M =
[[-0.08 -0.68 -0.75 -0.31 -0.45]
 [ 0.29 -0.17  0.00  0.21 -0.27]
 [-0.37 -0.61 -0.23 -0.21 -0.14]
 [-0.03 -0.42 -0.29  0.05 -0.69]
 [-0.13 -0.46 -0.12 -0.24 -0.28]
 [ 1.04 -2.71  1.93 -2.59  0.57]
 [ 0.33 -0.29 -0.28 -0.45 -0.72]
 [-0.38 -0.45 -0.01 -0.67 -0.31]
 [-0.38  0.08 -0.80 -0.42 -0.33]
 [-0.21 -0.08  0.27  0.23 -0.33]
 [-0.11  0.42 -0.21 -0.53 -0.18]]
Report the entry just left of the largest entry.
-2.71
The smallest entry in the first row: -0.75
The entry directly below 0.29 -> -0.37
The first entry on the main diagonal is -0.08
The entry just right of the centre entry is -2.59
The 4th entry, reading row by row: -0.31
The top entry of the column that holds the smallest entry -> -0.68
The bottom entry of the column that holds the smallest entry is 0.42
Report the third entry on the main diagonal.
-0.23
Report the first entry on the diagonal from the top-right corner.
-0.45
Report the entry just left of -0.18.
-0.53
The largest entry: 1.93
Report the bottom-left entry.
-0.11
Report the entry just right of 0.05.
-0.69
Report the entry in the bottom-right corner.
-0.18
Report the largest entry in the first column.
1.04
Report the entry just left of -0.69.
0.05
Report the median entry.
-0.27
Report the entry directly below the largest entry.
-0.28
The 3rd smallest entry: -0.80
The third-last entry, reading row by row -> -0.21
The largest entry in the last column: 0.57
Report the 2nd entry on the main diagonal.
-0.17
Report the entry directly above -0.67.
-0.45
Report the entry directly above 0.05.
-0.21
The entry directly below the smallest entry -> -0.29
Report the entry directly above the centre entry.
-0.12
The entry directly above 0.57: -0.28
Report the entry directly below 0.57.
-0.72

B =
[[ 1.88  2.06 -2.81 -1.56  1.63  2.63  1.29]
 [ 0.58 -0.20  2.55 -0.17 -1.34 -0.21  1.29]
 [-4.27 -3.81  3.30  0.40 -1.32  0.55  4.59]
 [ 1.75  0.43 -0.34 -1.33  1.24  0.33 -1.09]
 [-0.15 -2.30 -1.78 -0.67  0.54  0.30 -2.64]
 [ 1.70  0.27 -2.86 -0.49  1.22  0.05 -3.66]
 [-0.18  0.03  3.52  1.62  7.99  2.86  6.33]
 [ 0.08 -1.82 -0.05 -1.15  2.49  1.84  1.11]
 [-1.17  0.98 -3.06 -1.35 -3.29 -1.34 -2.52]
 [-2.32 -2.06 -0.54 -0.93  0.81 -0.90 -1.48]
 [ 2.15  1.65 -1.71  4.51  0.43 -0.81 -3.43]
 [-0.92 -0.21  1.47 -0.44 -0.30 -1.31 -0.51]
 [ 0.91 -0.57 -0.02 -0.02 -1.10  0.30 -0.36]
 [-1.65  0.90 -4.57 -0.06 -1.79 -1.45 -3.49]]
Counting starts at 1.
Read off the entry at row 2, column 1.
A: 0.58
Read off the entry in the top-left corner.
A: 1.88
The bottom-left entry: -1.65
Read off the entry directly below -1.10.
A: -1.79
The entry just right of the largest entry is 2.86
Read off the entry at row 3, column 1.
A: -4.27
Read off the entry directly below -1.15.
A: -1.35
Read off the entry at row 1, column 2.
A: 2.06
The entry just left of 1.84 -> 2.49
Read off the entry in row 1 and column 3.
A: -2.81
The entry directly below -0.92 -> 0.91
The entry in row 3 and column 2 is -3.81
Read off the entry just right of 1.84.
A: 1.11
Read off the top entry of the column that holds the largest entry.
A: 1.63
The entry just left of 3.52: 0.03
The bottom-right entry is -3.49
Read off the entry just left of the largest entry.
A: 1.62
Read off the bottom entry of the column that holds the smallest entry.
A: -4.57
Read off the entry just right of -1.78.
A: -0.67
Read off the entry in the top-right corner.
A: 1.29
Read off the entry just left of the smallest entry.
A: 0.90
Read off the entry directly above -1.35.
A: -1.15
The entry in row 3 and column 3: 3.30
Read off the entry at row 2, column 2.
A: -0.20
The entry directly above -2.32: -1.17
The entry just left of 0.27: 1.70
Read off the maximum.
A: 7.99
Read off the entry directly above -0.92.
A: 2.15
The entry just right of the smallest entry is -0.06
Read off the entry directly below -3.29.
A: 0.81

Read these off the grid that follows. Indices start at 1.
1) Which number is the entry at row 3, column 3?
2) Which number is the entry at row 1, column 1?
3) Which number is the entry directly below 0.34?
4) Which number is the entry in the top-right corner?
5) Which number is the entry in row 2 and column 1?
6) Which number is the entry in the bottom-right corner?
7) Which number is the entry just left of 2.86?
8) Which number is the entry at row 1, column 2?
[[ 0.18  5.30  4.25 -1.29  2.66  3.25  2.76  0.66]
 [ 6.38 -1.01 -3.92  0.34 -6.59  2.35  2.57  7.10]
 [ 4.40 -2.82  1.51 -4.35 -6.59  2.86  3.97  5.74]
 [-1.56  5.00 -1.12  0.29  5.06  0.86  0.37 -6.31]]
1) 1.51
2) 0.18
3) -4.35
4) 0.66
5) 6.38
6) -6.31
7) -6.59
8) 5.30

array([[-274, -491, -362, -360,  -68,  -96, -646,   19, -248,    6,  792,
         391],
       [-319,   59,  188,  190,  -80, -444, -358,  739, -173, -199,  445,
        -911],
       [-507, -100, -199, -307, -309, -151, -190, -367, -300, -473, -456,
        -780],
       [-243, -395,  -24, -361, -130, -246, -715, -657, -186, -342,  -18,
        -734],
       [-257, -404, -290, -188, -201, -137,  -90,  531, -312,  -60, -820,
        -371],
       [-310, -150,   89, -822, -246, -270,   96,  -61, -200, -213,  -43,
         191],
       [-151, -360,   94, -231, -254,  -50, -197, -708,   36, -319,  379,
        -503],
       [-111, -273, -807,  349, -119, -541, -465, -431,   87, -146, -977,
         316]])
What is the largest entry?
Answer: 792
What is the entry just right of the smallest entry?
Answer: 316
What is the 2nd largest entry?
Answer: 739
The entry just right of -90 is 531
What is the entry just left of the smallest entry?
Answer: -146
What is the second entry in reading order?
Answer: -491
What is the entry just right of -362?
Answer: -360
What is the 5th entry in reading order?
Answer: -68
What is the entry just right of 792?
Answer: 391
The entry just left of -80 -> 190
The entry just right of -361 is -130
What is the 3rd entry in reading order?
Answer: -362
The entry just right of 531: -312
What is the entry just left of -911?
Answer: 445
What is the 1st entry in reading order?
Answer: -274
What is the minimum?
Answer: -977
What is the entry just left of 379?
Answer: -319
The entry just left of the largest entry is 6
The entry just right of -646 -> 19

[[ 1.69  2.45 -3.80 -1.52  3.50 -5.97]
 [-2.06 -1.15  0.16  0.61 -3.81 -5.97]
 [-0.59 -2.79  2.33  0.37  2.03 -5.97]
 [-4.22  4.03 -0.62 -2.79 -5.98 -5.97]
 [-3.42 -0.81  0.03 -0.16 -0.88 -5.97]
 [-2.15 -0.64 -4.19 -3.85  0.13 -5.97]
 [ 2.51 -2.95 -0.88 -0.87 -0.49 -5.97]
 [ 2.46 -0.23  2.30 -4.66  0.45 -5.97]
 [-1.19  1.62 -1.87 -2.97  0.85 -5.97]
 [ 0.86 -1.59 -0.14  2.24  3.38 -5.97]
 [ 2.71 -1.49 -0.94 -0.05 -1.75 -5.97]
 [-2.00  2.44 -3.04  1.37  1.96 -5.97]
 [ 2.36  2.91  0.70  2.00  0.74 -5.97]
 [-4.46  4.17  0.89  2.29 -1.01 -5.97]]
Counting starts at 1.
Report the entry in row 1 and column 1.
1.69
The entry directly above 0.45: -0.49
The bottom-left entry -> -4.46
The entry directly above 0.03: -0.62
Report the entry at row 3, column 1.
-0.59
The entry in row 2 and column 1: -2.06
Report the bottom entry of the column that holds the smallest entry.
-1.01
Report the entry directly below -0.81.
-0.64
Report the entry in row 1 and column 2.
2.45
Report the entry in row 1 and column 3.
-3.80
Report the entry at row 2, column 2.
-1.15
Report the smallest entry.
-5.98
Report the entry just left of 2.24.
-0.14
The entry just left of 4.03 -> -4.22
The top entry of the column that holds the smallest entry -> 3.50
The entry just right of 2.03 -> -5.97
Report the top-right entry.
-5.97
The entry just right of the smallest entry: -5.97
The entry directly below 4.03 is -0.81
Report the bottom entry of the column that holds the largest entry.
4.17
Report the entry just right of 0.03.
-0.16
The entry directly above the smallest entry: 2.03
Report the entry just right of 2.91.
0.70
The entry just right of 0.45 is -5.97
The entry in the bottom-right corner: -5.97
Report the entry just right of the largest entry.
0.89
The entry at row 2, column 3 is 0.16
The entry directly above 2.71: 0.86
The entry just left of -0.87 -> -0.88
The entry just right of 0.86 -> -1.59
